[128 = 0]
[127 120 138 126 141 106 140 129  98 139 128 113 132 122 116 134 122 161
 141 142 109 133 117 165 130 149 134 141 122 109 132 160 145 132  97 122
 127  42 145 129 104 130 149 123 121  96 130 126 116 131 140 117 138 132
 125 128 134 131  98 152 109 126 120 104 121 118 149 135 130 134]  (91)
[146 128 128 117 142 120 139 128 142 150 129 117 135 131 121 141 121 132
 121 154 116 117 129 155 117 130 134 139 137  98 133 177 136 130 101 123
 137 123 150 125  80 131 155 118 119 122 133 119 120 126 143 122 146 125
 125 136 133 145 114 152 102 137 117 120 131 138 113 142 132 125]  (91)
[106 131 134 123 112 122 107 116 103 156 109 116 119 124  98 129 123 143
 145 140 127 143 114 157 106 154 101 109 151 121 188 101 135 115 138 152
 133 117 155 121 129 107  89 114 101 169 110  86 101 114 130 102 118 152
 100 157   4 131 142 131 116  90 142 132 110 132 113 126 126 122]  (102)
[130 120 123 122 134 107 104 131 131 118 118 125 133  96 117 115 110 114
 129 123 131 130 148 113 133 142 126 157 111  87 103 136 141 127 117 128
 138 122 143 136 132 137 134 133 136 137 132 130 136 124 146 115 133 120
 127 132 123 114  94 124 129 174 137 134 129 131 147 135 160 152]  (93)
[179 128 122 109 143 128 133 133 116 122 139 134 139 108 135 156 114 124
 126 154 134 136 159 171 127 173 118 158 185 143 122 184 132 138 106 121
 134 130 108 138 118 135 133 124 123 162 107 138 120 139 128 105 132 118
 127 136  69 121 119 120 128  79 118 104 130 132  89 141 153 132]  (102)
[173 128 145 109 133 129 116 144 137  99 113 144 132 118 141 136 111  98
 133 141 145 137 185 141 155 128  95 156 158 190 124 127 139 132 165 146
 155 132 101 124 139 127 120 131 139 199 107 142 112 126 193 119  98 118
 137 135  62 139  94 110 150 117 145 109 134 126 135 127 129 139]  (90)
[165 127  97 127 137 131 133 119 130 125 130 128 138 112 129 136 119 133
 121 124 129 125 124 104 130 125 131 122 118 122 103 167 125 142 129 126
 117 130 129 130 159 121 127 128 133 142 138 128 133 130 140 128 137 123
 141 117 152 129 124 120 138 141 120 115 133 119 108 132 113 130]  (105)
[252 130 131 123 166 128 143 108  92 157 120 106 144 135 150 162 106 141
 112 165 130 142 141 168 119 151  94 104 155 175 125 225 134 148  92 132
 117 135 167 121 150 124 139 107 122 161 105  74  93 170 170  89 120 163
 117 131  14 137 115 126 109  89  83  75 136 110  72 121 138 139]  (102)
[161 118 133 124 152 126 139 119 127 115 127 122 138 130 150 145 119 139
 119 145 133 131 134 133 128 147 129 143 155 138  96 173 120 132 142 108
 116 129 106 131 138 127 136 125 119 134 121 135 130 137 139 124 130 124
 106 109 152  95 152 122 146 111 115 129 129 153  98 125 134 126]  (106)
[193 131 134 139 150 132 141 108 127 130  67 134 112 118 125 124 116 119
 129 126 119 140 131 115 136 148 129 122  92 124 120 180 128 131 109 145
 122 127 160 129 144 133 139 123 149 133 134 100 139 122 173 115 130 133
 110 131  98 134 101 119 114 166 131 116 127 119 141 119 119 134]  (105)
[132 124 106 129 141 109 145 125 109 148 137 110 140 152 119 140 117 139
 122 146 103 114 117 172 133 151 128 114 135 116 137 162 144 148  95 122
 111 118 146 127 119 126 153 121 128 108 117 123 118 137 129 119 146 141
 128 140 119 136 117 155 110 123 118 116 124 127 112 139 126 118]  (91)
[129 116 133 131 139 128 135 121 118 129 111 120 137 137 110 147 127 128
 132 149 109 132 120 127  86 153 131 128 124 104 158 159 125 116  99 137
 125 121 152 131 103 141 154 115  88 115 116 102 127 128 136 118 159 138
 109 153 113 137 103 139  98 145 119 140 117 138 161 143 135 129]  (91)
[168 101 138 119 125 127 123 130 113 145 117 116 142 128 122 159 121 133
 127 142 143 142 140 120 121 163 109 132 163 134 146 158 135 129 118 131
 135 128 130 113 127 144 122 109 126 152 104 123 118 133 129 119 126 138
 133 142  52 131 124 138 123  91 120 113 132 139 103 132 139 137]  (102)
[153 120 123 122 139 125 139 126 126 130 121 132 118 119 128 118 129 126
 139 117 128 132 135 119 132 141 135 139 118  97 115 145 140 136 123 129
 118 123 139 130 131 137 137 143 133 136 134 129 120 124 137 122 141 114
 119 129 128 124 112 118 124 152 134 138 121 116 134 140 138 135]  (105)
[154 126 116 125 148 131 143 127  98 130 141 119 136 136 135 146 120 130
 119 150 121 119 123 155 127 151 138 147 130 116 125 176 139 130 104 134
 126 126 137 132 108 137 155 120 122 107 121 134 129 137 143 116 152 127
 120 132 151 127 102 148 120 134 113 112 124 111 117 133 130 134]  (91)
[122 112 140 118 136 124 122 131 110 133 107 105 135 110 119 145 111 127
 144 141 131 131 134 189 137 176 111 148 181 138 157 158 141 136 118 135
 137 126 128 139 112 138 125 117 124 157 113 118 110 119 133 119 122 144
 107 151  34 140 102 139 120  91 115 121 133 132 110 130 123 135]  (102)
[166 124 127 128 141 131 105 116 135 126 126 132 127 123 135 126 117 128
 134 125 129 127 139 102 135 113 138 130 121 126 100 176 121 137 111 132
 105 132 134 125 146 116 127 145 155 134 124 127 138 118 140 110 133 128
 118 123 141 121 108 122 123 138 120 119 137 119 122 141 120 134]  (105)
[159 118 120 130 143 116 141 119 113 131 113 115 149 123 117 135 116 133
 126 143 140 136 119 170 111 158 159 143 146 117 125 184 126 133 132 145
 133 111 132 131 129 150 147 121 148 137 159 104 124 133 155 103 134 135
  92 137  94 114 120 126 109 141 123 167 129 116 123 113 124 118]  (106)
[149 123 141 113 131 131 134 124 129 123 108 121 146 117 122 139 108 113
 134 166 136 132 150 180 126 183 119 149 164 140 161 176 137 139 119 129
 138 123 122 138 112 136 135 132 134 157 115 136 117 145 138 113 131 135
 100 153  58 123 109 139 128 101 121 126 125 137 122 131 147 124]  (102)
[153 115 137 113 147 111 127 125 111 134  98 104 154 128 130 142 114 124
 132 155 185 146 138 164 123 179 118 156 172 127 157 163 127 137 111 122
 141 126 131 141 103 138 128  98 117 162 119 121 121 127 145 105 127 133
 109 155  54 136 102 128 127 104 133 115 125 111 113 134 142 127]  (102)
[156 125 130 119 131 136 128 119 129 120 119 132 106 118 132 118 132 123
 143 126 128 133 132 124 135 125 126 130 104 137 119 135 122 131 134 137
 121 119 138 126 141 135 137 133 152 138 148  72 125 123 151 128 131 123
 120 125 121 120 146 123 127 148 131 128 128 123 146 125 115 124]  (93)
[151 125 122 117 138 130 132 133 113 130 110 118 138 118 116 146 116 126
 126 158 119 145 139 175 119 172 111 157 164 126 154 165 149 135 105 152
 143 120 123 132 116 134 131 121 123 154 109 120 123 128 136 111 111 141
 112 146  44 121 107 124 122  96 127 112 108 134 106 142 140 131]  (102)
[173 117 122 128 134 128 129 121 125 122 123 130 144 118 137 139 118 135
 121 153 131 128 140 135 137 166 146 169 152 122 105 185 125 140 133 114
 115 157 114 139 120 133 141 132 148 133 137 132 125 144 169 106 142 136
  87 123 133  99 110 124 127 130 121 135 124 111 111 116 122 128]  (106)
[173 105 131 133 158 125 145 104 105 130 108 119 136 115 120 132 104 116
 120 157 133 135 139 127 136 177 139 167 141  85 107 207 141 137 111 135
 121 127 137 139 117 143 157 127 153 143 150 120 127 132 174  94 146 125
  74 157  97 102  86 129 148 139 124 141 124 120 128 117 147 120]  (106)
[191 110 134 141 135 122 129 116 120 145 108 124 116 122 119 115 105 126
 144 121 131 140 153 106 143 124 120 114  99 123 117 170 101 147 120 144
 125 123 164 126 139 128 134 126 145 138 132  86 113 117 171 106 133 127
 116 129  76 131  98 120 127 166 129 118 126 116 132 124 125 131]  (93)
[152 122 129 105 140 130 129 133 118 142 130 128 154 121 125 164 118 131
 128 156 142 137 153 175 131 175 111 153 185 152 137 155 128 114 105 126
 139 133 113 129 125 137 128 122 120 163 118 141 124 142 121 122 141 143
 132 133  87 124 124 132 124  82 121 173 133 142 100 126 136 132]  (102)
[141 137 142 105 146 122 127 125 119 124 130 120 143 121 115 141 115 118
 140 156 131 139 148 170 128 169 116 163 163 144 148 162 146 126 122 119
 147 127 115 124 111 132 119 115 125 155 107 134 124 135 122 115 116 131
 112 147  70 125 118 139 120  86 117 119 127 136 116 145 133 127]  (102)
